Below are the code and all the weights of a small trained network. Each question names an input and a class and asks about switching units off, where a switched-off unit gives its printed mean instead of its output.

import numpy as np


def w(rows, s, z=0):
    codes = np.array(rows[::2]) - 128.0
    scale = np.full(codes.shape[1], s)
    scale[-1] = z or s
    return codes * scale


def f(y):
    return y / 2 * (1 + np.tanh(0.7978845608 * (y + 0.044715 * y**3)))


def log_softmax(a):
    a = a - a.max(-1, keepdims=True)
    return a - np.log(np.exp(a).sum(-1, keepdims=True))


def net(x, mask):
    res = np.array(x, float).reshape(1, 6) / 4 @ E
    y = f(res @ A[0][:, :-1].T + A[0][:, -1])
    res = res + np.where(mask, y, B[0][:, -1]) @ B[0][:, :-1]
    return log_softmax(res[-1] @ U[:, :-1].T + U[:, -1])


A, B = {}, {}
E = w([
[180,127,104,94,149,80,116],'x0',
[136,196,152,175,87,97,97],'x1',
[169,101,122,44,159,75,162],'x2',
[114,147,3,208,103,178,170],'x3',
[199,91,169,144,142,182,162],'x4',
[111,2,123,162,75,102,130],'x5',
],0.0086)
A[0] = w([
[103,14,139,142,81,75,155,76],'neuron 0',
[176,60,110,121,212,125,131,157],'neuron 1',
[51,145,131,126,106,153,155,140],'neuron 2',
[168,145,93,122,123,58,85,183],'neuron 3',
[208,151,194,100,146,58,89,148],'neuron 4',
[213,229,145,175,101,25,67,239],'neuron 5',
[150,245,132,60,224,223,123,62],'neuron 6',
[130,117,204,52,127,159,35,89],'neuron 7',
[247,137,136,63,74,94,158,244],'neuron 8',
[135,156,199,113,152,156,102,5],'neuron 9',
[151,233,151,122,189,115,196,51],'neuron 10',
[150,156,218,201,45,153,71,241],'neuron 11',
[159,70,57,98,3,195,129,56],'neuron 12',
[116,149,28,166,159,201,145,159],'neuron 13',
[98,109,214,76,102,131,90,90],'neuron 14',
],0.0074,0.0024)
B[0] = w([
[170,85,134,237,235,91,101,201],'neuron 0',
[38,104,110,88,153,139,201,190],'neuron 1',
[187,209,50,109,72,113,100,161],'neuron 2',
[114,97,104,104,165,200,154,178],'neuron 3',
[162,122,88,39,116,125,191,226],'neuron 4',
[52,131,162,146,120,194,197,247],'neuron 5',
[122,43,186,211,153,90,40,253],'neuron 6',
[175,176,75,147,13,15,173,197],'neuron 7',
[117,151,207,103,169,178,128,225],'neuron 8',
[162,142,86,87,127,98,120,148],'neuron 9',
[139,210,192,171,209,27,102,197],'neuron 10',
[68,166,176,120,94,163,191,220],'neuron 11',
[178,159,79,123,205,101,148,181],'neuron 12',
[254,107,157,57,113,81,183,251],'neuron 13',
[229,145,81,91,98,95,37,181],'neuron 14',
],0.0061)
U = w([
[232,148,84,144,17,107,150,174],'0',
[84,118,130,155,90,147,178,178],'1',
[142,100,143,254,129,69,94,3],'2',
[130,131,105,91,58,212,131,163],'3',
],0.0066,0.0027)

Each question gives the input, the list of numbers given to net, and the class t.
The units are the neurons (one row each of A and B). Each row of codes is followed by its name. A weight is (code - 128) times the scale printed after its matrix; where a second scale follows, it is the last column's (A, B and U).
mask holds one flag per neuron, in row order. A switched-off neuron (its flag False) gives its mean, the last column of its row in B, instead of its output. The means were averaged over made-up inputs and are rounded, as every weight is.
A unit's drop is (log p(t) with every unit on - log p(t) with that unit switched off) / (log p(t) with every unit on - log p(t) with every unit switched off).
The circuit of an input: a set's keep is (log p(t) with only the set's units on - log p(t) with every unit switched off) / (log p(t) with every unit on - log p(t) with every unit switched off). Starting from the 12 units with the biggest drops (on a tie, the unit counted first), units are removed one at a time, each time the one whose removal leaves the highest keep (on an exact tie, the one counted first), for as long as the keep stays at least 0.8.
circuit, biggest first: the units of the circuit, biggest drop first
unit that matters most: the unit with the biggest drop
top k neurons: the k neurons with the biggest drops, biggest first
drop when u is switched off: that unit's drop, to one decimal
input [0,-5,3,3,1,-7], class 2: circuit, biggest first : (neuron 6; neuron 10)
input [-5,6,-6,-8,8,8], class 0: unit that matters most : neuron 14
input [-2,0,6,5,7,-7], class 2: circuit, biggest first : (neuron 6; neuron 10)
input [5,6,-6,-5,-4,4], class 1: circuit, biggest first : (neuron 5; neuron 11)
input [-8,-5,-6,-8,6,0], class 0: circuit, biggest first : (neuron 7; neuron 14)
input [-4,-1,2,8,-8,5], class 0: circuit, biggest first : (neuron 13; neuron 2)
input [8,5,8,-4,-2,0], class 3: circuit, biggest first : (neuron 8; neuron 5; neuron 3)
input [3,7,4,3,-2,-4], class 1: circuit, biggest first : (neuron 5; neuron 14)
input [-5,3,-7,-8,4,0], class 0: top 2 neurons : (neuron 7; neuron 14)
input [7,0,6,-2,8,-8], class 2: top 2 neurons : (neuron 6; neuron 10)
input [0,-2,-8,-8,3,0], class 0: top 2 neurons : (neuron 7; neuron 14)
input [-7,0,-8,8,-5,-4], class 0: top 2 neurons : (neuron 13; neuron 2)
input [7,3,7,4,5,-3], class 3: top 2 neurons : (neuron 8; neuron 0)
input [6,5,-1,-5,-6,4], class 3: top 2 neurons : (neuron 5; neuron 3)
input [-7,-4,-4,-2,-7,8], class 2: circuit, biggest first : (neuron 0)
input [1,0,-2,-4,6,-6], class 2: top 3 neurons : (neuron 6; neuron 10; neuron 13)
input [0,7,3,0,5,1], class 1: drop when neuron 14 is switched off : 0.1
input [0,4,0,4,3,-8], class 2: drop when neuron 6 is switched off : 0.5
input [-2,3,7,4,3,-7], class 2: drop when neuron 6 is switched off : 0.4
input [-2,2,-4,-8,-2,-3], class 0: top neuron : (neuron 7)
